Each row is followed by its group and then its class within the group.
[-0.95 -1.03 -0.60 -1.34 -0.06  1.66  1.34  0.93  0.97  0.36 -3.87  0.74
 -0.61  3.42 -1.99  0.82  0.73]
R (28)
[-2.37 -2.31  0.54 -1.06  0.23  2.17  0.12  1.44  0.32  0.16 -2.99  0.42
  0.02  3.26 -2.03  0.59 -0.13]
W (39)
[-1.01  1.12 -1.58 -2.54  0.43  1.45  2.88  1.73  0.08  1.20 -5.56 -1.35
  1.24 -2.52 -4.75  0.71  3.22]
R (36)
[-0.66 -1.40 -0.10 -1.12 -0.48  1.74  0.60  1.73  0.72  0.10 -3.46  0.00
 -0.11  2.61 -2.55  1.04  1.19]
R (37)
[-1.44 -1.25  0.15 -0.75  0.13  0.82 -0.26  0.81  0.80  0.24 -2.00  0.45
  0.90 -0.19 -2.39 -0.06  2.58]
W (30)
[-0.56 -1.11  2.20 -2.55 -0.35  2.19  0.12  0.59  4.19 -0.32 -3.20  1.46
  0.22  4.85 -1.09  0.91  1.93]
W (29)
[-2.94 -1.54  0.82 -1.28 -0.07  1.63 -0.58  0.51  0.54  0.80 -3.66  0.69
  1.37  1.87 -2.47 -0.26  1.02]
W (30)
[-1.96 -0.37 -0.77 -1.23 -0.29  1.31  1.16  0.80  1.43  0.62 -4.77  0.48
 -0.33  2.04 -2.51  1.88  1.48]
R (28)
[-1.97 -0.97  0.43 -1.29 -1.29  2.09  1.37  0.92  0.29  0.47 -4.91 -0.27
  0.53  0.49 -3.29  0.78  1.71]
R (36)
[-1.43 -0.43  0.90 -2.48  0.03  2.43  0.69  1.15  1.26 -0.02 -2.87  0.80
 -0.05  1.50 -2.10  0.36  0.94]
W (29)
[-1.37 -0.27 -0.03 -0.75  0.17  1.59  1.35  1.05  0.26  0.30 -3.74  0.28
  0.01  2.65 -2.60  0.95  1.16]
W (39)
[-1.65 -0.62 -0.10 -1.77 -0.78  2.44  1.79  0.89  3.20  0.48 -5.89  1.08
 -0.41  1.86 -2.85  1.86  3.14]
R (28)
[-2.14 -1.27  1.01 -1.66 -0.32  2.60  1.33  1.20  0.01 -0.87 -5.86  0.44
  0.19  2.44 -3.31  2.47  1.16]
R (28)
[-1.52 -1.87  0.54 -1.89 -0.33  1.96  1.89  0.35  2.54 -0.50 -6.05  1.32
 -1.27  3.94 -1.99  1.50  1.07]
R (36)
[-0.72 -1.03  1.18 -2.91 -0.37  2.34  0.72  0.56  3.20 -0.10 -2.47  0.50
 -0.39  2.42 -2.72 -1.19  1.78]
W (29)
[-0.82 -0.14 -0.72  1.02 -0.16  0.28  1.06  0.90 -1.13  0.48 -1.87  0.57
 -0.28  1.90 -1.74  1.54 -0.46]
R (37)
[-2.56 -1.08  0.16 -1.04 -0.57  2.25  1.22  1.36  1.47  0.16 -5.77  0.59
  0.37  3.32 -3.63  1.17  1.67]
R (36)
[-1.06 -0.32 -0.04 -1.57 -0.78  1.68  1.33  0.61  1.76  0.47 -4.20  0.47
 -1.03  2.73 -2.98  0.45  2.27]
R (36)
[-1.03 -0.85 -0.02 -0.04  0.16  0.09  0.22  0.55  0.43  0.53 -3.53  0.70
  1.15 -1.61 -3.27 -0.28  1.53]
W (30)
[-1.15 -0.99  0.39 -1.65 -0.32  2.38  1.43  0.92  2.32 -0.15 -4.64  2.69
 -0.97  4.07 -1.19  1.02  0.11]
R (37)
[-0.64 -0.92 -0.81 -1.64 -0.43  0.73 -0.19  0.40  1.56  0.99 -2.68  0.59
  0.95 -0.47 -2.38 -0.62  2.69]
W (30)
[-1.79 -1.40  0.94 -3.32 -0.69  1.93  0.33  1.20  3.84  0.37 -3.13  1.06
 -0.16  3.16 -2.42  0.22  2.61]
W (29)
[-1.27 -0.44  0.87 -2.99 -0.09  2.07  0.20  0.47  2.28 -0.07 -3.31  0.23
 -0.20  2.05 -2.60 -0.05  1.22]
W (29)
[-1.90 -0.80  0.18  0.17  0.50  1.50  0.72  0.55 -1.87  0.42 -4.15 -0.32
 -0.25  2.24 -2.49  1.98 -0.47]
R (36)
[-2.55 -1.72  1.82 -1.75 -0.29  2.57  1.05  0.40  0.82 -1.05 -5.73  1.39
 -0.77  5.94 -1.33  2.20 -0.56]
R (36)
[-1.42 -1.29  1.45 -2.30  0.31  1.47 -0.68  0.43  0.09 -0.14 -2.93  0.45
 -0.18  1.95 -1.75  0.62  0.04]
W (29)
[-0.94 -1.26  0.45 -0.66 -0.38  1.31  1.08 -0.18  0.45 -0.29 -5.24  0.98
 -0.01  3.92 -1.77  1.32  0.81]
R (36)
[-1.54 -0.57 -0.55 -1.45  0.20  1.10  0.58  0.76  0.56  0.39 -5.00 -0.67
 -0.03  2.01 -3.16  1.05  1.22]
R (36)
[-1.89 -1.29  0.24 -1.14 -0.30  2.24  0.30  1.48  2.02 -0.17 -2.47  0.27
  0.07  1.66 -2.43 -0.60  1.80]
W (30)
[-2.84 -1.74  0.60 -0.71  0.08  1.85  1.34  1.48 -0.12  1.04 -4.67  0.25
  0.26  2.19 -4.32  0.82  2.38]
R (36)
[-2.10 -0.98  0.05 -0.77 -0.13  2.10  0.88  1.75  1.61  0.01 -2.80  0.40
  0.94  0.31 -2.89  0.33  2.42]
W (39)
[-0.76 -0.58 -0.87 -0.65 -0.40  1.01  1.14  0.33  2.21  0.04 -3.08 -0.62
 -0.99  1.52 -1.83  0.26  1.56]
R (37)
[-2.72 -0.83  0.44 -1.33  0.03  1.78 -0.01  1.72  1.45  0.02 -2.43  0.25
 -0.15  1.64 -2.82  0.07  1.71]
W (39)
[-1.60 -0.87 -0.36  0.17  0.26  1.33  0.76  1.47 -0.25  0.10 -3.13  0.72
 -0.18  0.98 -2.60  1.47  0.94]
R (37)
[-1.32 -0.94  0.12 -1.48  0.23  1.19  1.52  1.06  1.04  0.21 -5.98  0.41
 -0.38  1.99 -1.70  1.01  1.18]
R (36)
[-2.33 -1.24  0.57 -0.78  1.37  1.27 -0.63  1.60  0.15  0.27 -1.50  0.27
  1.46  0.85 -2.87 -0.43  0.92]
W (30)
[-2.15 -0.59 -0.09 -1.15  0.23  1.84  0.51  2.22 -1.01  1.28 -3.85 -0.84
  0.66 -0.35 -4.61  0.84  2.30]
W (39)

Each row is followed by its group and then its class within the group.
[ 0.64  0.07  1.54  0.26  1.63 -1.15  0.28 -0.37  0.42 -1.19 -0.30 -0.39
  0.03 -1.28  0.24 -0.09 -0.69]
H G
[ 3.46  0.13  0.91 -0.32  0.39 -0.22  0.34 -0.33  0.77 -0.69  0.06  0.19
 -0.04 -1.09 -0.14 -0.37  0.42]
Y J
[-2.53  0.62  2.26  0.29  1.12 -0.42  0.62 -0.14  0.31 -0.75 -0.28  0.75
 -0.57 -1.36  0.60 -0.15  0.22]
H S
[ 1.11  0.06  1.18  0.13  0.65 -0.71  0.05 -0.30  0.59 -0.77 -0.07 -0.52
  0.41 -0.85  0.19  0.02  0.03]
Y U
[ 1.97  0.15  0.96 -0.01  0.49 -0.16  0.26 -0.31  0.36 -1.01 -0.11 -0.13
  0.17 -0.83 -0.08 -0.18  0.33]
Y U
[-0.62 -0.08  0.96  0.28  1.28 -1.64  0.18 -0.56  0.46 -1.80 -0.19 -0.51
 -0.39 -1.14  0.78 -0.12 -0.31]
H G
